Below are the code and all the weights of a small trained network. Each question names an input and a class and asks about switching units off, where a switched-off unit gives its printed mean instead of its output.

import numpy as np


def w(rows, s, z=0):
    codes = np.array(rows[::2]) - 128.0
    scale = np.full(codes.shape[1], s)
    scale[-1] = z or s
    return codes * scale


def norm(h):
    return h / np.sqrt((h * h).mean(-1, keepdims=True) + 1e-5)


def f(y):
    return y / 2 * (1 + np.tanh(0.7978845608 * (y + 0.044715 * y**3)))


def log_softmax(a):
    a = a - a.max(-1, keepdims=True)
    return a - np.log(np.exp(a).sum(-1, keepdims=True))


def net(x, mask):
    res = np.array(x, float).reshape(1, 8) / 4 @ E
    u = 0
    for l in range(3):
        y = f(norm(res) @ A[l][:, :-1].T + A[l][:, -1])
        res = res + np.where(mask[u : u + 9], y, B[l][:, -1]) @ B[l][:, :-1]
        u += 9
    return log_softmax(norm(res)[-1] @ U[:, :-1].T + U[:, -1])


A, B = {}, {}
E = w([
[101,179,228,166,240,165,97],'x0',
[21,126,254,42,16,127,120],'x1',
[170,150,166,150,110,116,192],'x2',
[125,222,101,150,72,230,107],'x3',
[129,127,129,126,125,129,128],'x4',
[128,127,129,129,130,127,128],'x5',
[184,189,140,112,107,52,59],'x6',
[128,132,127,123,134,129,130],'x7',
],0.0082)
A[0] = w([
[175,216,138,76,150,40,68,66],'0.n1',
[75,94,68,51,183,166,31,104],'0.n2',
[175,125,106,171,190,128,132,122],'0.n3',
[199,149,226,195,123,117,253,111],'0.n4',
[84,77,116,102,185,23,169,93],'0.n5',
[135,72,199,74,237,33,133,60],'0.n6',
[77,62,128,136,158,193,224,2],'0.n7',
[79,192,197,139,243,163,119,3],'0.n8',
[254,146,193,120,59,150,252,138],'0.n9',
],0.0086,0.0075)
B[0] = w([
[115,158,149,238,49,91,175,207],'0.n1',
[62,103,102,173,166,93,19,187],'0.n2',
[142,126,161,144,202,126,119,236],'0.n3',
[66,88,91,129,166,125,13,232],'0.n4',
[201,59,141,147,28,245,89,213],'0.n5',
[179,74,134,132,82,169,117,255],'0.n6',
[30,139,116,184,141,135,198,148],'0.n7',
[131,106,211,187,139,150,102,209],'0.n8',
[83,95,80,111,138,135,42,240],'0.n9',
],0.011,0.0036)
A[1] = w([
[81,160,190,65,144,115,166,9],'1.n1',
[119,118,91,181,106,129,126,57],'1.n2',
[149,133,205,105,189,147,129,113],'1.n3',
[129,245,102,131,108,249,91,33],'1.n4',
[86,124,131,155,151,160,224,1],'1.n5',
[82,119,121,128,158,149,179,26],'1.n6',
[171,85,175,116,145,89,162,33],'1.n7',
[177,200,168,117,117,88,123,98],'1.n8',
[90,95,152,122,82,135,64,144],'1.n9',
],0.013,0.0045)
B[1] = w([
[124,178,143,92,162,82,164,137],'1.n1',
[105,121,151,93,157,116,123,143],'1.n2',
[135,145,142,164,95,144,168,170],'1.n3',
[194,3,142,127,118,136,120,189],'1.n4',
[84,130,92,158,101,108,108,134],'1.n5',
[106,106,114,138,95,105,112,128],'1.n6',
[135,101,102,130,103,166,116,129],'1.n7',
[64,68,112,173,104,89,134,148],'1.n8',
[166,175,118,119,174,154,130,254],'1.n9',
],0.016,0.0088)
A[2] = w([
[146,136,87,176,195,99,163,33],'2.n1',
[134,95,10,68,104,94,108,206],'2.n2',
[36,89,109,123,168,237,223,138],'2.n3',
[74,198,107,211,149,69,185,141],'2.n4',
[203,182,155,174,52,54,82,2],'2.n5',
[52,75,65,103,214,157,6,212],'2.n6',
[152,123,49,12,84,82,227,112],'2.n7',
[254,138,89,190,198,178,145,245],'2.n8',
[61,121,247,13,61,141,93,143],'2.n9',
],0.0087,0.0029)
B[2] = w([
[143,161,113,79,150,116,186,140],'2.n1',
[115,147,234,204,187,162,148,194],'2.n2',
[146,128,77,180,64,45,97,165],'2.n3',
[131,85,150,96,58,143,133,151],'2.n4',
[40,96,38,147,125,139,109,156],'2.n5',
[141,169,157,100,110,92,96,236],'2.n6',
[95,151,221,184,189,184,127,154],'2.n7',
[71,157,112,37,81,120,173,254],'2.n8',
[173,130,8,101,187,101,183,183],'2.n9',
],0.013,0.0092)
U = w([
[237,1,117,106,93,190,108,105],'0',
[154,180,55,48,191,91,254,108],'1',
[69,97,52,234,86,76,94,97],'2',
[125,139,158,111,96,135,137,251],'3',
[139,155,253,192,164,181,162,88],'4',
[143,158,132,89,159,106,26,104],'5',
],0.014,0.016)

Each question gives the input, the list of numbers given to net, and the class t.
The units are the neurons (one row each of A and B). Each row of codes is followed by its name. A weight is (code - 128) times the scale printed after its matrix; where a second scale follows, it is the last column's (A, B and U).
mask holds one flag per neuron, layer by layer. A switched-off neuron (its flag False) gives its mean, the last column of its row in B, instead of its output. The means were averaged over made-up inputs and are rounded, as every weight is.
A unit's drop is (log p(t) with every unit on - log p(t) with that unit switched off) / (log p(t) with every unit on - log p(t) with every unit switched off).
The circuit of an input: a set's keep is (log p(t) with only the set's units on - log p(t) with every unit switched off) / (log p(t) with every unit on - log p(t) with every unit switched off). Starting from the 12 units with the biggest drops (on a tie, the unit counted first), units are removed one at a time, each time the one whose removal leaves the highest keep (on an exact tie, the one counted first), for as long as the keep stays at least 0.8.
units of the circuit, in order: the units of the circuit, biggest drop first
most important unit: the unit with the biggest drop
top k neurons: the k neurons with the biggest drops, biggest first
top k neurons in layer l: the k neurons of layer l with the biggest drops, biggest first
input [8,8,0,-7,5,7,-4,-8], class 1: units of the circuit, in order	[2.n9]
input [-7,-5,-5,2,-6,6,-1,2], class 4: top 2 neurons	[2.n2 1.n9]
input [4,-1,3,3,7,3,1,-5], class 3: top 2 neurons in layer 2	[2.n8 2.n2]
input [7,-6,-8,-5,-5,-2,-6,5], class 5: top 2 neurons	[0.n2 2.n2]
input [8,0,4,8,8,0,-5,-6], class 0: top 2 neurons	[1.n4 2.n2]
input [-5,-7,7,4,4,2,-8,1], class 2: units of the circuit, in order	[1.n9 2.n3]
input [-7,-2,-5,-4,2,2,7,7], class 2: units of the circuit, in order	[2.n5 0.n1]
input [-8,2,-6,7,6,-5,1,-6], class 4: top 2 neurons	[2.n2 0.n5]
input [1,-3,-4,-3,-7,2,2,-4], class 3: units of the circuit, in order	[2.n8 2.n9]
input [-8,0,0,5,6,-8,-1,1], class 4: units of the circuit, in order	[2.n2 0.n5]
input [3,-5,8,6,-4,-7,-5,3], class 5: units of the circuit, in order	[0.n4 0.n9 2.n6]
input [-5,2,8,6,0,-6,0,6], class 5: top 2 neurons	[0.n9 0.n4]
input [3,-3,-1,-1,3,6,5,8], class 2: top 2 neurons	[0.n1 1.n9]
input [5,-8,-8,2,2,-8,2,-1], class 1: units of the circuit, in order	[2.n8]
input [-8,1,1,1,-1,-3,-7,-1], class 4: top 2 neurons	[2.n2 2.n7]
input [-1,7,8,1,-2,-1,-3,2], class 5: top 2 neurons	[0.n9 0.n4]
input [-4,-1,-4,1,4,7,-5,-5], class 2: top 2 neurons	[0.n7 2.n3]
input [1,5,-7,-6,0,-8,7,2], class 2: units of the circuit, in order	[0.n1 2.n5]
input [-1,4,-2,-7,7,6,-7,-8], class 0: top 2 neurons	[0.n5 0.n6]
input [2,0,3,-2,3,7,-7,-3], class 2: most important unit	0.n7
input [7,-7,-5,3,5,-1,-1,3], class 1: top 2 neurons	[2.n8 2.n2]
input [6,-7,-6,-6,-3,-5,-2,-7], class 1: top 3 neurons in layer 2	[2.n8 2.n2 2.n1]
input [-5,2,-7,6,1,-4,-6,6], class 5: top 2 neurons	[0.n2 2.n6]
input [4,-1,2,-2,-6,-1,-1,-3], class 3: top 2 neurons in layer 2	[2.n8 2.n2]
input [1,-2,6,1,-4,7,-7,-3], class 2: top 2 neurons	[0.n7 2.n3]
input [-5,-2,6,2,-4,-1,1,3], class 5: top 2 neurons	[0.n9 0.n4]
input [4,7,6,0,4,1,2,-5], class 1: top neuron	[2.n9]
input [2,6,6,-7,1,-2,0,-5], class 0: units of the circuit, in order	[0.n6 0.n5]
input [7,-2,-4,0,4,4,-7,5], class 2: top 2 neurons in layer 2	[2.n3 2.n2]
input [8,8,-5,1,0,2,0,1], class 1: top 2 neurons in layer 2	[2.n9 2.n2]
